Below is a small trained network, with its code and all its weights. Each question gives an input and a target symbol and asks what happens when units are switched off, that is, made to give their printed mean instead of their output.

import numpy as np


def w(rows, s, z=0):
    codes = np.array(rows[::2]) - 128.0
    scale = np.full(codes.shape[1], s)
    scale[-1] = z or s
    return codes * scale


def norm(h):
    return h / np.sqrt((h * h).mean(-1, keepdims=True) + 1e-5)


def f(y):
    return np.maximum(y, 0)


def softmax(a):
    e = np.exp(a - a.max(-1, keepdims=True))
    return e / e.sum(-1, keepdims=True)


def log_softmax(a):
    a = a - a.max(-1, keepdims=True)
    return a - np.log(np.exp(a).sum(-1, keepdims=True))


def net(x, mask):
    ids = ['αβγδεζηλξπστψ'.index(c) for c in x.split()]
    T = len(ids)
    res = E[ids] + P[:T]
    u = 0
    for l in range(2):
        q, k, v = (norm(res) @ M[l].T for M in (Q, K, V))
        z = softmax(np.where(np.tri(T) > 0, q @ k.T / 3**0.5, -1e9)) @ v
        res = res + np.where(mask[u], z, O[l][:, -1]) @ O[l][:, :-1]
        u += 1
        y = f(norm(res) @ A[l][:, :-1].T + A[l][:, -1])
        res = res + np.where(mask[u : u + 8], y, B[l][:, -1]) @ B[l][:, :-1]
        u += 8
    return log_softmax(norm(res)[-1] @ U[:, :-1].T + U[:, -1])


Q, K, V, O, A, B = {}, {}, {}, {}, {}, {}
E = w([
[151,105,82,170],'α',
[236,56,94,120],'β',
[195,38,142,76],'γ',
[197,115,68,192],'δ',
[136,186,101,248],'ε',
[216,126,65,177],'ζ',
[187,66,123,75],'η',
[179,155,128,114],'λ',
[133,160,183,130],'ξ',
[114,159,140,163],'π',
[94,206,114,151],'σ',
[37,171,231,141],'τ',
[76,125,169,232],'ψ',
],0.017)
P = w([
[91,121,64,2],'0',
[140,254,50,127],'1',
[146,113,209,125],'2',
[188,194,166,55],'3',
[149,133,193,145],'4',
[152,138,180,142],'5',
[150,135,164,144],'6',
[161,144,148,133],'7',
[166,150,136,122],'8',
[179,167,137,111],'9',
[187,185,138,92],'10',
],0.0066)
Q[0] = w([
[42,197,227,112],'0.h0',
[180,204,97,241],'0.h0',
[163,97,254,200],'0.h0',
],0.0097)
K[0] = w([
[10,164,96,143],'0.h0',
[130,1,208,168],'0.h0',
[31,124,200,54],'0.h0',
],0.0097)
V[0] = w([
[253,175,160,222],'0.h0',
[70,103,57,149],'0.h0',
[128,143,44,66],'0.h0',
],0.0029)
O[0] = w([
[198,241,154,76,254],'0.h0',
[3,52,66,181,57],'0.h0',
[132,93,73,91,125],'0.h0',
],0.0037,0.0025)
A[0] = w([
[179,73,155,64,168],'0.n0',
[155,33,28,74,130],'0.n1',
[86,178,52,40,75],'0.n2',
[191,115,117,87,148],'0.n3',
[49,136,48,240,253],'0.n4',
[45,234,135,127,127],'0.n5',
[7,204,218,58,240],'0.n6',
[238,75,87,191,115],'0.n7',
],0.011,0.0023)
B[0] = w([
[43,107,128,119,215],'0.n0',
[179,6,136,117,190],'0.n1',
[135,124,157,255,149],'0.n2',
[23,151,186,122,234],'0.n3',
[232,150,156,15,183],'0.n4',
[156,62,141,136,173],'0.n5',
[253,52,210,72,169],'0.n6',
[247,200,181,92,255],'0.n7',
],0.012,0.0084)
Q[1] = w([
[133,170,98,127],'1.h0',
[96,235,51,168],'1.h0',
[151,129,170,249],'1.h0',
],0.016)
K[1] = w([
[114,201,95,125],'1.h0',
[118,205,252,82],'1.h0',
[134,96,204,48],'1.h0',
],0.013)
V[1] = w([
[201,41,144,160],'1.h0',
[109,214,155,99],'1.h0',
[255,14,20,57],'1.h0',
],0.0099)
O[1] = w([
[96,127,80,185,255],'1.h0',
[136,92,178,122,113],'1.h0',
[71,212,183,251,174],'1.h0',
],0.014,0.0059)
A[1] = w([
[81,126,205,185,3],'1.n0',
[148,92,150,73,112],'1.n1',
[87,10,132,115,133],'1.n2',
[146,74,180,196,87],'1.n3',
[7,98,139,158,200],'1.n4',
[78,135,204,138,103],'1.n5',
[159,32,133,136,41],'1.n6',
[5,127,154,115,124],'1.n7',
],0.016,0.0022)
B[1] = w([
[172,112,166,123,234],'1.n0',
[107,145,110,179,254],'1.n1',
[90,203,163,204,187],'1.n2',
[58,102,140,7,219],'1.n3',
[169,250,137,189,171],'1.n4',
[81,78,32,134,225],'1.n5',
[136,106,34,192,198],'1.n6',
[212,82,53,162,164],'1.n7',
],0.017,0.0068)
U = w([
[111,85,133,106,66],'α',
[175,169,132,9,184],'β',
[144,106,159,118,119],'γ',
[147,61,148,123,88],'δ',
[129,116,131,118,49],'ε',
[142,157,141,118,62],'ζ',
[122,78,154,93,93],'η',
[105,182,95,224,159],'λ',
[119,108,137,127,37],'ξ',
[98,139,196,190,72],'π',
[122,110,141,115,83],'σ',
[63,168,79,76,253],'τ',
[189,74,28,134,206],'ψ',
],0.013,0.0042)

Each question gives the input, a string of symbols that net reads in full, and the target symbol t.
The units are the heads (3 rows each of Q, K, V and O) and the neurons (one row each of A and B). Each row of codes is followed by its name. A weight is (code - 128) times the scale printed after its matrix; where a second scale follows, it is the last column's (O, A, B and U).
mask holds one flag per unit, layer by layer, with each layer's heads first. A switched-off unit (its flag False) gives its mean, the last column of its rows in O or B, instead of its output. The means were averaged over made-up inputs and are rounded, as every weight is.
A unit's drop is (log p(t) with every unit on - log p(t) with that unit switched off) / (log p(t) with every unit on - log p(t) with every unit switched off).
The circuit of an input: a set's keep is (log p(t) with only the set's units on - log p(t) with every unit switched off) / (log p(t) with every unit on - log p(t) with every unit switched off). Starting from the 12 units with the biggest drops (on a tie, the unit counted first), units are removed one at a time, each time the one whose removal leaves the highest keep (on an exact tie, the one counted first), for as long as the keep stays at least 0.8.
units of the circuit, in order: the units of the circuit, biggest drop first
most important unit: the unit with the biggest drop
top k neurons: the k neurons with the biggest drops, biggest first
k most important neurons of layer l: the k neurons of layer l with the biggest drops, biggest first
drop of u: that unit's drop, to one decimal
input λ β λ τ π π, target ψ: units of the circuit, in order	0.n7, 0.n2, 0.n4, 1.h0
input β λ ε ε β α λ π τ η β, target π: 4 most important neurons of layer 0	0.n4, 0.n1, 0.n7, 0.n6
input β λ ψ λ λ ζ ε λ λ β, target π: 4 most important neurons of layer 0	0.n1, 0.n4, 0.n7, 0.n6
input ψ λ λ η λ λ ψ λ ψ, target β: units of the circuit, in order	0.n4
input ε α α ε π ψ λ γ, target λ: units of the circuit, in order	0.n0, 1.n2
input π ε λ, target λ: top 4 neurons	0.n4, 1.n4, 0.n3, 1.n5
input ε α λ λ ψ λ λ γ, target λ: 2 most important neurons of layer 1	1.n4, 1.n5
input λ β η ψ β σ, target ψ: 3 most important neurons of layer 0	0.n7, 0.n6, 0.n2
input β ψ ξ β α α λ λ λ σ, target π: top 2 neurons	0.n1, 0.n2
input λ γ λ, target ψ: top 2 neurons	1.n7, 1.n3
input β λ λ λ π λ β λ δ λ σ, target π: top 2 neurons	0.n1, 0.n6
input λ η β ε π σ, target ψ: top 3 neurons	0.n6, 0.n7, 0.n2
input β λ α, target β: top 2 neurons	0.n7, 0.n4
input ζ β β β λ β ζ ξ λ λ, target τ: top 2 neurons	0.n5, 0.n6
input α π β ζ λ λ λ λ η ε β, target λ: top neuron	0.n1
input λ λ λ δ γ ζ ζ ε β λ ξ, target ψ: top 2 neurons	0.n7, 0.n2
input λ ψ λ β π λ σ λ λ, target β: top 4 neurons	0.n6, 0.n1, 0.n5, 0.n4
input β ε α λ β β λ, target ψ: 2 most important neurons of layer 0	0.n6, 0.n5
input λ λ λ ψ π λ η λ, target β: top 4 neurons	0.n6, 0.n1, 1.n5, 0.n5
input η λ π λ ε λ ζ, target β: most important unit	0.n7
input λ β ζ ε ψ, target ψ: 4 most important neurons of layer 0	0.n7, 0.n2, 0.n4, 0.n3
input λ λ λ λ ζ β β λ ψ ψ, target ψ: top 4 neurons	0.n7, 0.n2, 0.n4, 1.n6
input γ τ η, target λ: 2 most important neurons of layer 0	0.n1, 0.n4
input λ π δ ε β λ β λ, target τ: 2 most important neurons of layer 1	1.n5, 1.n6
input λ λ η π β β λ λ ε, target β: drop of 1.h0	0.0
input λ ζ λ π, target ψ: drop of 0.n7	0.9
